Below are the code and all the weights of a small trained network. Each question names an input and a class and asks about switching units off, where a switched-off unit gives its printed mean instead of its output.

import numpy as np


def w(rows, s, z=0):
    codes = np.array(rows[::2]) - 128.0
    scale = np.full(codes.shape[1], s)
    scale[-1] = z or s
    return codes * scale


def norm(h):
    return h / np.sqrt((h * h).mean(-1, keepdims=True) + 1e-5)


def f(y):
    return y / 2 * (1 + np.tanh(0.7978845608 * (y + 0.044715 * y**3)))


def log_softmax(a):
    a = a - a.max(-1, keepdims=True)
    return a - np.log(np.exp(a).sum(-1, keepdims=True))


def net(x, mask):
    res = np.array(x, float).reshape(1, 7) / 4 @ E
    u = 0
    for l in range(2):
        y = f(norm(res) @ A[l][:, :-1].T + A[l][:, -1])
        res = res + np.where(mask[u : u + 5], y, B[l][:, -1]) @ B[l][:, :-1]
        u += 5
    return log_softmax(norm(res)[-1] @ U[:, :-1].T + U[:, -1])


A, B = {}, {}
E = w([
[204,183,178,72,55,182,152,73,210,109,209,61],'x0',
[149,44,91,144,113,210,127,95,188,34,71,252],'x1',
[101,99,73,77,103,52,237,116,208,120,220,159],'x2',
[177,200,183,186,222,41,158,147,197,47,87,137],'x3',
[79,117,179,139,93,95,210,107,34,24,54,82],'x4',
[219,144,111,172,75,130,178,176,70,153,129,184],'x5',
[96,124,248,67,132,151,100,165,76,98,206,204],'x6',
],0.0037)
A[0] = w([
[181,26,212,90,75,125,81,44,134,66,91,226,116],'0.n1',
[2,68,165,129,171,123,45,120,179,42,148,29,108],'0.n2',
[205,114,155,130,28,85,151,242,76,98,85,142,95],'0.n3',
[110,179,185,117,117,30,117,145,66,213,164,42,3],'0.n4',
[185,180,194,176,233,80,165,159,196,77,105,131,2],'0.n5',
],0.0048,0.0016)
B[0] = w([
[128,129,144,199,91,66,114,97,175,148,90,124,225],'0.n1',
[233,115,110,60,96,192,191,219,104,142,139,97,219],'0.n2',
[184,142,134,1,161,145,102,163,178,167,144,59,194],'0.n3',
[83,33,147,214,54,82,69,103,219,83,83,200,230],'0.n4',
[131,48,60,70,77,170,58,56,55,231,149,183,253],'0.n5',
],0.0073,0.0033)
A[1] = w([
[128,170,170,131,178,168,106,176,220,236,145,198,160],'1.n1',
[153,164,187,156,110,135,142,1,174,125,182,81,96],'1.n2',
[103,147,33,112,139,59,174,150,132,27,233,165,124],'1.n3',
[41,104,112,202,246,111,190,164,87,183,113,170,5],'1.n4',
[115,146,149,44,22,97,170,47,46,84,61,107,1],'1.n5',
],0.0057,0.00097)
B[1] = w([
[88,182,190,108,149,95,205,184,115,126,47,70,254],'1.n1',
[118,92,114,214,205,118,99,133,2,122,145,145,214],'1.n2',
[162,215,176,91,75,109,68,120,92,67,89,83,177],'1.n3',
[142,135,87,201,160,195,168,124,78,73,202,71,165],'1.n4',
[78,170,122,96,202,124,165,178,145,143,126,183,248],'1.n5',
],0.0079,0.0034)
U = w([
[85,57,156,233,61,91,93,93,191,96,117,194,177],'0',
[108,92,88,77,96,146,109,88,76,230,171,203,151],'1',
[157,117,142,144,106,118,159,146,93,119,129,96,252],'2',
[195,128,110,66,94,141,141,202,119,150,139,99,55],'3',
[147,135,130,221,189,152,132,147,61,67,253,103,58],'4',
[96,208,126,122,162,120,141,180,161,130,113,127,67],'5',
[148,190,131,117,61,126,62,121,98,69,116,91,68],'6',
],0.0081,0.0026)

Each question gives the input, the list of numbers given to net, and the class t.
The units are the neurons (one row each of A and B). Each row of codes is followed by its name. A weight is (code - 128) times the scale printed after its matrix; where a second scale follows, it is the last column's (A, B and U).
mask holds one flag per neuron, layer by layer. A switched-off neuron (its flag False) gives its mean, the last column of its row in B, instead of its output. The means were averaged over made-up inputs and are rounded, as every weight is.
A unit's drop is (log p(t) with every unit on - log p(t) with that unit switched off) / (log p(t) with every unit on - log p(t) with every unit switched off).
The circuit of an input: a set's keep is (log p(t) with only the set's units on - log p(t) with every unit switched off) / (log p(t) with every unit on - log p(t) with every unit switched off). Starting from all 10 units, units are removed one at a time, each time the one whose removal leaves the highest keep (on an exact tie, the one counted first), for as long as the keep stays at least 0.8.
circuit, biggest first: the units of the circuit, biggest drop first
most important unit: the unit with the biggest drop
top k neurons: the k neurons with the biggest drops, biggest first
k most important neurons of layer l: the k neurons of layer l with the biggest drops, biggest first
input [1,7,-4,-6,-1,-4,-2], class 0: most important unit	0.n1
input [2,-2,7,-6,5,4,-5], class 6: top 3 neurons	(1.n3, 0.n5, 0.n2)
input [-3,7,0,8,5,-4,-2], class 1: top 2 neurons	(0.n5, 0.n4)
input [-4,-2,1,-4,-7,7,8], class 2: circuit, biggest first	(1.n1, 0.n5)
input [3,-1,8,6,5,-5,0], class 6: top 4 neurons	(1.n3, 0.n3, 1.n1, 0.n1)
input [8,3,2,-1,5,-1,2], class 4: top 2 neurons	(1.n2, 0.n4)
input [2,6,-7,6,8,5,5], class 5: top 2 neurons	(1.n5, 0.n4)
input [0,4,-2,-6,7,3,-5], class 5: top 2 neurons	(1.n5, 0.n5)
input [-3,-3,-4,8,-7,0,8], class 1: 2 most important neurons of layer 1	(1.n3, 1.n5)
input [-5,-3,4,-2,1,-2,2], class 4: top 2 neurons	(1.n4, 0.n5)
input [8,5,-6,-4,-4,6,-3], class 4: 2 most important neurons of layer 1	(1.n2, 1.n3)
input [-6,4,-5,4,5,-3,0], class 4: top 4 neurons	(0.n4, 1.n4, 1.n1, 0.n3)
input [-2,4,4,-2,3,7,-3], class 3: top 2 neurons	(0.n3, 0.n5)
input [-3,-3,2,3,-8,7,5], class 5: top neuron	(1.n1)
input [5,-6,-6,-6,-6,-3,3], class 0: circuit, biggest first	(0.n4, 0.n3)
input [4,2,0,-7,-3,-8,-2], class 3: 2 most important neurons of layer 0	(0.n2, 0.n5)
input [-4,5,-6,6,6,-8,4], class 3: 2 most important neurons of layer 0	(0.n2, 0.n4)
input [-7,1,0,7,-1,7,2], class 1: 3 most important neurons of layer 0	(0.n5, 0.n3, 0.n2)
input [4,-2,1,-1,6,3,2], class 5: 2 most important neurons of layer 1	(1.n5, 1.n4)
input [-5,4,-4,2,-7,-8,7], class 3: 2 most important neurons of layer 0	(0.n2, 0.n4)
